Read these off the grid that follows.
1) Give the entry directly below the smallest entry.
2) Give the second entry on the diagonal from the top-right corner.
3) Give the entry just right of 4211.
4) Give the first entry, reading row by row.
5) Give the bottom-left entry.
6) Give the 4th entry from the end, reading row by row.
7) Give the entry in the bottom-right corner.
8) Give the entry in the top-right corner.
1977	4738	5733	7160	5749	5626
8090	7717	5827	4185	5307	5605
6615	7938	6303	5440	5407	5501
5810	5507	3848	6562	7156	6037
3722	5024	5575	6499	5530	5660
3411	4566	5317	6859	5239	5716
4211	4609	5072	6360	5022	5770
3719	5014	5570	6487	5519	5661
1) 8090
2) 5307
3) 4609
4) 1977
5) 3719
6) 5570
7) 5661
8) 5626

[[-1.96, -1.31, 1.69, -1.23, -1.18, -2.33, -0.38, -1.24, 2.07, -0.42, 2.37, -2.17, -0.39, 1.58, 2.21], [-1.50, 1.89, 2.82, 0.05, -0.50, 2.46, 1.57, -0.93, -2.23, -1.24, 1.07, -1.38, 2.76, 0.59, 1.62], [2.70, -2.37, -0.47, -0.42, -0.62, -3.51, -2.83, -0.93, -0.83, 3.51, 2.37, 2.20, -1.11, 2.61, 1.66], [-1.24, 1.37, 0.47, 0.82, -0.46, 1.87, 0.69, 0.47, -2.98, -1.93, -0.56, -0.77, 1.53, -0.88, -0.27], [0.66, -2.57, 1.13, -1.46, 1.35, -4.13, -0.29, 0.38, -1.23, 1.71, 2.79, 0.33, -2.28, 2.65, 2.42], [3.47, 0.34, 0.05, -0.55, 2.80, 0.62, 1.26, -0.60, -1.55, 3.42, -0.07, 2.69, -0.41, 1.07, -0.09], [-0.25, 0.65, 0.43, 0.56, 1.90, 1.31, 1.65, 2.51, -4.58, -1.55, -0.95, 0.33, -0.09, -0.85, -0.28], [-1.86, -0.25, 1.26, 0.06, -2.69, -0.78, -1.40, -0.92, 1.32, -1.02, 1.84, -1.61, 1.33, 0.90, 1.64], [0.14, 2.59, 3.40, -0.47, 0.32, 3.15, 2.33, -2.49, -1.19, 0.98, 1.60, -0.38, 3.43, 1.59, 1.88]]
The entry just right of 2.51 is -4.58
The entry at the centre: 0.38
The entry just left of the centre entry: -0.29
Which number is the entry just left of the smallest entry? 2.51
Which number is the entry just right of the largest entry? 2.37
The entry just right of 2.65 is 2.42
Which number is the entry just left of 2.80? -0.55
The largest entry: 3.51
Which number is the median of all entries? 0.14
The entry just left of 0.34 -> 3.47
The entry just right of the centre entry is -1.23
The entry just right of 1.32 -> -1.02
The entry just right of -2.69 -> -0.78
The entry just left of the largest entry: -0.83
Which number is the entry just right of 3.43? 1.59
The entry just left of -0.85 -> -0.09

arr =
[[ 174.456  -45.939   -7.603   81.061  -96.417   79.567  158.938   75.336
   -44.736  -60.740    7.068]
 [  84.073    5.358   88.134   -0.543   64.462  -85.765  -46.464  -20.995
    80.808   50.706   40.504]
 [-195.541  137.371   79.951  -29.354  255.271 -170.141 -238.009   22.473
   203.934  220.818  131.107]
 [-194.321   36.475  176.005  -29.715   69.610  -69.986 -167.932 -201.107
   188.273   97.558 -112.866]
 [  53.502  138.069  -12.223   28.320  -16.384  146.478   70.712  147.021
  -168.607  -41.167   58.545]
 [-162.837   24.234   11.786    8.956  -68.451  194.450   53.806   74.880
   -96.744 -101.717   31.643]]
What is the entry just left of the smallest entry?
A: -170.141
What is the entry just right of 88.134?
A: -0.543
The entry just left of 28.320 is -12.223
What is the smallest entry?
A: -238.009
The entry just right of -238.009 is 22.473
The entry just right of -68.451 is 194.450
The entry just right of 69.610: -69.986
The entry just right of -201.107 is 188.273
What is the entry just right of 79.567?
A: 158.938
What is the entry just left of 36.475?
A: -194.321
The entry just right of 97.558 -> -112.866
What is the entry just left of the largest entry?
A: -29.354
The maximum is 255.271

Read these off the matrix that follows. Indices start at 0.
1) Read off the entry at row 0, column 2.
2) Read off the entry at row 1, column 1.
3) Read off the entry in the bottom-right corner.
4) Read off the entry directly below -4.37.
5) Read off the entry in the bottom-left corner.
6) Read off the entry at row 1, column 0.
7) Read off the top-left entry.
8) Read off the entry in row 2 and column 0.
[[ 3.91 -3.17 -0.50  2.07 -3.57 -0.69 -1.18  2.51  3.52 -3.66]
 [-3.21  2.50 -1.09 -2.90  3.38  3.17  3.13 -3.20 -3.03  1.78]
 [ 3.31 -2.99  3.62  1.18 -3.52 -0.72 -0.45  2.68  3.49 -3.38]
 [ 3.75 -3.60  2.72  1.55 -3.78 -1.41 -1.23  3.78  3.37 -3.59]
 [ 1.10 -3.73 -2.48  3.68 -2.75 -3.39 -3.17  2.18  1.68 -2.91]
 [ 3.25 -2.47  0.05  1.66 -3.43 -0.34 -1.04  3.29  3.85 -3.61]
 [ 2.72 -3.24 -1.44  3.27 -2.28 -1.51 -2.44  2.65  2.76 -3.94]
 [-3.35  3.19  1.20 -3.47  2.20 -0.23  1.86 -3.50 -2.72  2.91]
 [ 2.89 -3.09  2.19  1.94 -4.37 -1.47 -2.04  3.20  3.63 -3.59]
 [ 3.24 -3.51  4.09  0.82 -3.58 -0.53 -0.57  2.86  3.39 -3.57]
 [ 2.78 -2.74  1.12  3.20 -3.94 -2.53 -2.17  3.11  2.92 -3.72]
 [ 2.04 -3.45 -0.62  3.25 -2.96 -2.54 -2.28  2.62  2.54 -3.79]
 [ 3.94 -2.68  3.30  0.39 -3.52 -0.55 -0.34  2.76  3.13 -3.62]
 [-1.35  0.00  2.46 -3.45  2.87  3.67  3.46 -1.20 -0.61  2.04]
 [-3.38  1.93  2.52 -3.79  2.79  0.52  3.34 -2.60 -3.46  2.91]
 [-1.52  0.85  3.68 -3.77  0.90  3.09  3.36 -0.98 -0.88  2.86]]
1) -0.50
2) 2.50
3) 2.86
4) -3.58
5) -1.52
6) -3.21
7) 3.91
8) 3.31

M = [-311  942 -100 -375 -123 -200  605 -267  412  -50  725  642 -509]
The entry just left of -50 -> 412
Give the entry just right of the largest entry.
Answer: -100
The entry just right of 725: 642
The entry just left of 605: -200

Read these off the array that follows.
1) Read off the entry just right of -0.77.
2) Read off the first entry in reading order.
3) Read off the entry just left of the largest entry.
4) Read off the entry just left of -0.37.
5) Read off the second largest entry.
[[ 0.54 -1.18  0.22  0.53  1.81 -0.19  1.19  1.31  0.09  0.99 -2.22  1.58
  -0.18]
 [-0.73  3.12  0.85 -1.19 -2.43 -0.74  0.09 -0.79  0.73 -2.04  0.02 -3.06
  -0.06]
 [-0.97 -0.08 -1.72  2.00 -0.51  0.31 -0.66  0.58 -0.39  0.40  0.99  0.92
  -2.36]
 [-1.13 -1.96 -0.60 -1.96 -0.88 -0.80  1.00 -0.24 -0.74 -1.19  2.96 -0.85
   3.19]
 [ 0.70  0.76  0.08 -1.78 -1.12 -1.46 -1.96 -0.95 -1.74 -1.56  1.12  0.38
  -2.04]
 [ 0.56  0.18 -0.04  0.32  1.28 -0.57  1.87 -0.90  1.98  0.17 -0.43 -1.53
  -1.87]
 [ 0.38  0.70  0.00  0.44 -1.36  0.07 -1.95 -0.80  0.29 -0.84 -1.59  0.33
  -0.71]
 [-0.15  1.54  0.62 -1.16 -1.87 -0.59 -0.75 -1.14  1.46  0.92  0.03  0.99
  -2.04]
 [-1.08  1.43 -1.94  0.66 -1.18  0.19  2.04  1.07 -2.58 -1.90  0.01 -1.39
   0.63]
 [ 0.75 -0.77 -0.37 -1.40 -0.08 -2.08  1.92  0.21  2.78  0.84  2.29  0.28
  -0.45]
 [ 0.12  1.04 -1.15  3.37  2.20 -0.06 -1.26  1.41 -1.17 -1.37  1.89 -0.28
   0.60]
 [-0.67 -0.26 -0.39 -1.30  0.06  1.90 -0.09 -1.20  0.78 -1.56  0.06  0.69
   1.20]
 [ 0.62 -0.73  1.19 -2.70  0.47  4.94 -1.19  0.93 -1.26 -1.88 -0.73 -1.02
   0.13]
 [-1.14  0.64  0.04 -1.42 -0.23  0.19 -1.90 -0.18 -0.96  0.03 -0.63 -0.84
  -1.03]
 [-1.00  1.76  1.81  0.51 -2.35  1.06  1.21  1.21 -3.02  0.05  0.80 -2.41
  -0.46]
 [ 0.45  2.08  0.57  0.39 -1.87 -0.67  1.78  1.46 -2.21  0.40  0.56 -1.28
   1.62]]
1) -0.37
2) 0.54
3) 0.47
4) -0.77
5) 3.37
